+1.79 +0.26
-0.06 +0.35
+5.74 +1.48
->
+1.79 +0.35

-3.67 +6.03 +1.19
-1.93 +4.42 -1.62
->
-3.67 +4.42

+4.32 +4.60
+1.08 -2.49
+5.73 +5.60
+3.03 +0.72
+4.27 +3.86
->
+4.32 -2.49

-5.21 +0.21 -0.39
+0.26 +1.78 -4.18
->
-5.21 +1.78

-5.94 -0.76
-5.19 -0.69
-4.75 -0.63
->
-5.94 -0.69

+0.42 -1.47 -3.58 -1.21 +1.53
+0.57 -5.46 +3.05 +2.56 +1.70
-0.45 +1.24 +1.80 +0.55 -3.22
->
+0.42 -5.46 +1.80
---
-1.52 +4.31 -2.55 +2.24
+0.78 +3.02 -3.04 -0.93
+2.82 +0.86 -1.00 -2.55
->
+0.78 +3.02 -3.04
+2.82 +0.86 -1.00

+1.68 +0.90 -1.55 -1.25 -1.79
+1.16 -2.70 -1.26 +1.40 +0.56
-0.42 +5.11 +0.53 -1.30 -1.92
->
+1.16 -2.70 -1.26
-0.42 +5.11 +0.53

-2.89 -1.06 -1.22 -0.60 -3.10
-0.02 +1.87 +1.81 +4.68 -0.13
-4.11 -1.37 -1.59 -0.54 -4.41
+0.32 -1.14 -1.07 -2.98 +0.41
->
-0.02 +1.87 +1.81
-4.11 -1.37 -1.59

-0.11 +0.61 -1.41
+4.70 +2.10 +2.85
-1.27 +1.70 -5.49
->
+4.70 +2.10 +2.85
-1.27 +1.70 -5.49

+0.15 -0.57 -1.28
-0.36 +0.58 +2.03
+2.86 +5.87 +3.67
+2.93 +5.57 +2.52
->
-0.36 +0.58 +2.03
+2.86 +5.87 +3.67

+0.90 +0.02 +1.36 -0.76 +1.19
+2.64 -0.79 -0.05 -2.04 +4.68
+0.07 +0.58 +5.69 +0.13 +0.03
->
+2.64 -0.79 -0.05
+0.07 +0.58 +5.69
---
+0.84 +1.34 -0.93 -1.25 -1.57
+0.57 +1.90 -0.60 -1.30 -1.47
-0.67 +2.13 +0.76 -0.66 -0.95
+0.37 +2.95 -0.44 -1.39 -1.65
-5.06 +0.21 +4.21 +1.67 +1.32
->
+0.57 +1.90 -0.60
-0.67 +2.13 +0.76

-3.35 +4.32 -4.69
+0.81 +3.28 +4.53
-3.21 +3.67 -4.80
->
+0.81 +3.28 +4.53
-3.21 +3.67 -4.80

+1.20 -4.86 +1.86 +1.70
+0.53 -1.23 -1.83 -0.14
-0.70 +1.73 +1.23 +1.78
+1.98 +0.20 +3.52 -0.29
->
+0.53 -1.23 -1.83
-0.70 +1.73 +1.23

+1.24 -2.78 -0.18 +0.68 -1.35
+1.20 +4.59 +1.09 -0.50 +1.91
-0.88 -4.66 -0.29 +1.08 -2.94
->
+1.20 +4.59 +1.09
-0.88 -4.66 -0.29

-6.04 +5.79 -4.57 -3.02 -1.57
-0.26 -0.72 +1.74 -1.18 +2.34
+3.16 +0.08 +3.38 +1.99 -0.23
-1.65 +0.89 +4.89 -1.22 -1.82
-0.12 +2.65 -5.45 +1.28 -0.23
->
-0.26 -0.72 +1.74
+3.16 +0.08 +3.38

+1.89 +4.70 +2.01 +2.84
+2.41 +2.94 -0.28 +5.41
+1.63 -0.74 +0.11 -1.96
+2.68 +2.53 +0.38 -1.41
-3.96 -4.12 +0.12 +2.20
->
+2.41 +2.94 -0.28
+1.63 -0.74 +0.11

+1.23 +0.31 +4.42
-1.66 -5.72 -0.02
-1.56 -4.50 -0.01
-1.60 -4.36 -0.05
->
-1.66 -5.72 -0.02
-1.56 -4.50 -0.01

-4.10 +4.09 +2.12 +2.49
-2.68 +3.68 +5.55 -3.33
-4.10 +3.68 +2.39 -3.33
->
-2.68 +3.68 +5.55
-4.10 +3.68 +2.39
